Here is a tiny trained network, its code and every weight. The questions are about switching its units off for an input and a target symbol, where a switched-off unit gives its printed mean instead of its output.

import numpy as np


def w(rows, s, z=0):
    codes = np.array(rows[::2]) - 128.0
    scale = np.full(codes.shape[1], s)
    scale[-1] = z or s
    return codes * scale


def f(y):
    return np.maximum(y, 0)


def softmax(a):
    e = np.exp(a - a.max(-1, keepdims=True))
    return e / e.sum(-1, keepdims=True)


def log_softmax(a):
    a = a - a.max(-1, keepdims=True)
    return a - np.log(np.exp(a).sum(-1, keepdims=True))


def net(x, mask):
    ids = ['ΘΠΩβγεζημστφψ'.index(c) for c in x.split()]
    T = len(ids)
    res = E[ids] + P[:T]
    u = 0
    for l in range(2):
        r = res
        for j in range(2):
            rows = slice(2 * j, 2 * j + 2)
            q, k, v = (r @ M[l][rows].T for M in (Q, K, V))
            z = softmax(np.where(np.tri(T) > 0, q @ k.T / 2**0.5, -1e9)) @ v
            o = O[l][rows]
            res = res + np.where(mask[u + j], z, o[:, -1]) @ o[:, :-1]
        u += 2
        y = f(res @ A[l][:, :-1].T + A[l][:, -1])
        res = res + np.where(mask[u : u + 4], y, B[l][:, -1]) @ B[l][:, :-1]
        u += 4
    return log_softmax(res[-1] @ U[:, :-1].T + U[:, -1])


Q, K, V, O, A, B = {}, {}, {}, {}, {}, {}
E = w([
[52,57,178,149,138,149,91,123,92,138,171,126],'Θ',
[147,130,151,66,97,103,176,90,44,178,133,100],'Π',
[96,169,117,50,156,75,85,217,156,143,170,108],'Ω',
[134,94,216,189,100,100,191,142,142,174,165,137],'β',
[68,192,123,144,143,65,150,127,175,120,39,94],'γ',
[212,118,134,69,187,125,118,161,141,105,97,27],'ε',
[137,101,124,103,60,69,110,76,41,114,137,103],'ζ',
[121,80,43,122,165,156,172,158,137,126,139,111],'η',
[188,175,87,183,156,123,127,166,31,137,132,230],'μ',
[61,112,153,192,152,128,116,85,105,218,97,143],'σ',
[133,160,105,106,78,213,158,154,172,103,45,122],'τ',
[154,106,135,87,108,136,110,103,38,197,87,93],'φ',
[90,100,160,108,115,139,104,111,2,128,159,88],'ψ',
],0.008)
P = w([
[156,41,202,131,76,118,143,129,112,173,95,200],'0',
[148,51,158,120,85,109,150,140,101,170,86,171],'1',
[148,69,148,123,102,117,149,134,122,150,105,162],'2',
[143,89,130,118,117,117,142,138,115,140,98,141],'3',
[160,121,117,118,117,134,137,134,125,144,115,115],'4',
[151,133,101,133,132,132,139,134,127,121,113,96],'5',
[154,165,88,120,135,146,138,138,136,111,125,88],'6',
[150,177,67,128,143,149,146,136,143,80,123,76],'7',
[148,205,54,131,146,177,138,158,144,91,142,56],'8',
[124,231,45,124,163,163,149,151,138,67,139,40],'9',
[124,246,26,111,178,169,146,163,133,59,140,35],'10',
[138,253,23,108,164,179,141,142,138,34,125,42],'11',
],0.0032)
Q[0] = w([
[175,149,105,43,71,82,131,95,1,162,127,32],'L0H0',
[95,109,115,120,94,112,136,155,129,162,126,76],'L0H0',
[141,169,106,103,121,97,162,167,95,130,116,68],'L0H1',
[129,156,192,209,165,163,127,153,219,115,161,186],'L0H1',
],0.04)
K[0] = w([
[107,200,17,99,187,163,159,183,245,72,116,46],'L0H0',
[30,112,109,71,67,121,72,68,144,99,197,9],'L0H0',
[207,185,125,153,130,117,183,251,253,134,163,133],'L0H1',
[127,22,249,140,25,97,135,108,138,229,151,133],'L0H1',
],0.017)
V[0] = w([
[245,34,64,217,242,98,193,112,70,137,195,136],'L0H0',
[171,102,44,122,94,234,95,172,77,129,149,224],'L0H0',
[113,67,111,139,77,84,143,129,234,138,70,101],'L0H1',
[200,117,155,175,166,83,130,230,138,88,93,195],'L0H1',
],0.012)
O[0] = w([
[85,183,138,4,56,182,121,1,146,143,139,166,252],'L0H0',
[86,66,62,62,67,97,124,141,87,181,91,69,220],'L0H0',
[146,89,93,169,135,108,115,111,72,155,142,166,132],'L0H1',
[168,151,96,116,202,154,93,63,145,130,158,69,134],'L0H1',
],0.0059,0.0018)
A[0] = w([
[129,51,238,16,193,114,79,150,181,60,147,27,254],'L0N0',
[107,51,71,113,148,190,177,73,238,107,138,121,93],'L0N1',
[43,179,156,166,170,59,185,95,170,196,9,157,244],'L0N2',
[154,174,235,47,93,50,199,238,232,179,195,206,129],'L0N3',
],0.012,0.00052)
B[0] = w([
[198,173,104,118,38,116,131,170,200,212,210,89,251],'L0N0',
[151,66,98,199,166,99,153,187,134,86,115,105,217],'L0N1',
[110,141,122,156,166,65,143,80,195,233,76,93,203],'L0N2',
[92,189,174,44,196,93,254,121,113,71,164,211,198],'L0N3',
],0.0089,0.0028)
Q[1] = w([
[98,72,75,107,198,76,106,229,65,116,161,142],'L1H0',
[219,193,133,122,218,97,32,157,71,79,185,103],'L1H0',
[48,54,38,80,102,165,144,166,80,132,119,173],'L1H1',
[36,71,251,234,149,139,119,119,195,160,165,185],'L1H1',
],0.016)
K[1] = w([
[38,113,99,116,152,173,125,203,187,73,94,164],'L1H0',
[114,247,64,113,179,143,130,157,189,115,111,57],'L1H0',
[138,35,65,135,119,215,126,133,78,132,126,204],'L1H1',
[113,59,248,160,128,66,138,64,82,214,136,148],'L1H1',
],0.017)
V[1] = w([
[193,71,107,180,61,226,245,88,163,124,88,116],'L1H0',
[107,93,92,119,156,209,154,169,121,124,174,207],'L1H0',
[73,86,166,166,132,144,158,47,62,118,112,107],'L1H1',
[120,143,3,133,169,177,159,128,132,127,101,190],'L1H1',
],0.013)
O[1] = w([
[23,174,89,60,233,173,162,168,129,28,142,3,170],'L1H0',
[82,15,161,99,75,62,141,162,116,116,104,78,42],'L1H0',
[135,239,31,139,78,136,225,177,136,97,107,127,3],'L1H1',
[167,125,80,85,95,103,124,104,17,253,148,142,176],'L1H1',
],0.0046,0.0062)
A[1] = w([
[109,123,89,153,73,97,116,96,122,17,100,152,35],'L1N0',
[164,113,142,110,113,202,140,161,137,112,4,128,117],'L1N1',
[65,126,140,159,69,187,134,177,131,135,172,143,62],'L1N2',
[177,96,127,147,103,162,102,121,144,134,106,88,6],'L1N3',
],0.021,0.0013)
B[1] = w([
[141,165,82,109,120,25,48,118,151,12,98,130,179],'L1N0',
[182,90,168,93,147,254,140,197,173,142,14,179,177],'L1N1',
[21,166,127,195,66,151,100,178,96,162,156,140,179],'L1N2',
[130,132,126,160,69,111,200,96,126,88,125,97,253],'L1N3',
],0.0095,0.0052)
U = w([
[93,149,111,170,167,74,119,88,197,209,67,98,98],'Θ',
[125,122,126,127,129,131,125,118,125,122,147,134,6],'Π',
[129,73,166,188,96,115,158,81,86,112,104,124,52],'Ω',
[134,152,103,113,103,80,90,139,155,64,104,146,163],'β',
[101,163,185,100,145,106,255,111,111,84,153,179,105],'γ',
[182,166,132,110,97,154,150,120,202,120,185,51,97],'ε',
[124,55,64,131,196,91,162,200,74,114,160,63,252],'ζ',
[163,101,141,92,139,79,91,190,177,175,192,168,82],'η',
[147,158,104,41,59,148,101,58,54,177,153,145,155],'μ',
[65,142,142,170,89,161,102,171,122,142,180,135,141],'σ',
[74,111,185,127,203,170,76,66,106,99,127,133,148],'τ',
[159,106,154,105,116,199,132,165,157,131,73,143,186],'φ',
[195,170,115,197,176,153,132,125,92,117,164,170,165],'ψ',
],0.0045,0.0021)

Each question gives the input, a string of symbols that net reads in full, and the target symbol t.
The units are the heads (2 rows each of Q, K, V and O) and the neurons (one row each of A and B). Each row of codes is followed by its name. A weight is (code - 128) times the scale printed after its matrix; where a second scale follows, it is the last column's (O, A, B and U).
mask holds one flag per unit, layer by layer, with each layer's heads first. A switched-off unit (its flag False) gives its mean, the last column of its rows in O or B, instead of its output. The means were averaged over made-up inputs and are rounded, as every weight is.
A unit's drop is (log p(t) with every unit on - log p(t) with that unit switched off) / (log p(t) with every unit on - log p(t) with every unit switched off).
The circuit of an input: a set's keep is (log p(t) with only the set's units on - log p(t) with every unit switched off) / (log p(t) with every unit on - log p(t) with every unit switched off). Starting from all 12 units, units are removed one at a time, each time the one whose removal leaves the highest keep (on an exact tie, the one counted first), for as long as the keep stays at least 0.8.
units of the circuit, in order: the units of the circuit, biggest drop first
unit that matters most: the unit with the biggest drop
k most important neurons: the k neurons with the biggest drops, biggest first
k most important neurons of layer l: the k neurons of layer l with the biggest drops, biggest first
heads that matter: for each layer, one digit per head in row order, 1 if its drop is at least 0.15 and else 0, layers parted by /
drop when u is switched off: that unit's drop, to one decimal
input ζ Π Θ φ ζ η φ η η μ Π, target ε: heads that matter => 01 / 00
input Π ζ φ ζ ζ ζ τ, target φ: units of the circuit, in order => L1N1
input μ γ Π Θ ε β φ, target τ: units of the circuit, in order => L0N0, L1H1
input ζ ζ ζ Π τ ε ε η ζ ζ φ, target μ: units of the circuit, in order => L0H0, L1H1, L0N1
input Ω η φ ζ φ Ω Θ Ω τ Θ β ζ, target ζ: units of the circuit, in order => L0H0, L0N0, L1H0
input φ ζ ψ, target σ: 2 most important neurons of layer 0 => L0N0, L0N2
input μ ε φ ζ β Π ζ φ τ Π, target ζ: heads that matter => 10 / 10
input Θ φ γ φ φ γ β Θ Ω μ, target μ: units of the circuit, in order => L0H0, L1H1
input Ω ζ τ Π η ε Π Π, target τ: units of the circuit, in order => L0N0, L1H1, L0H0
input ζ φ η Ω Ω Π ζ β, target γ: units of the circuit, in order => L0N3, L0H1
input ζ ζ μ Ω φ φ, target Ω: units of the circuit, in order => L0H0, L1N3, L1H0, L0N3
input ζ φ ζ τ φ φ, target ζ: units of the circuit, in order => L0H0, L1H0
input Π ε φ γ Θ Ω ζ, target Ω: units of the circuit, in order => L0H0, L1H0, L0N3, L1N3
input ζ ψ ε ζ, target τ: units of the circuit, in order => L0N0, L1H1, L0H1
input Θ ζ ζ Θ ψ Π ψ φ μ ζ Θ φ, target ε: unit that matters most => L0H1
input Π Θ η β Ω Π, target Ω: units of the circuit, in order => L0H0, L1H0, L1N3, L0N3
input Θ η μ ε φ, target τ: units of the circuit, in order => L0N0, L1H1, L0H0
input ζ ζ φ φ φ ζ φ ζ ψ φ Θ ζ, target β: heads that matter => 01 / 01
input ζ ζ ζ Π φ Π φ, target φ: heads that matter => 01 / 01
input ε μ τ β, target γ: 2 most important neurons => L0N3, L0N0
input Π ζ β ζ η τ ψ φ ζ Ω ζ φ, target Ω: heads that matter => 10 / 11
input ζ Ω φ η, target ζ: unit that matters most => L0N0
input ζ σ φ ζ Θ Θ ζ μ η ζ ζ σ, target Θ: heads that matter => 00 / 00
input ε Ω Π, target Ω: 2 most important neurons of layer 0 => L0N3, L0N0
input Θ φ ζ Ω ζ φ ζ, target Ω: 2 most important neurons => L1N3, L0N3
input ζ ζ μ, target μ: drop when L0H0 is switched off => 0.8
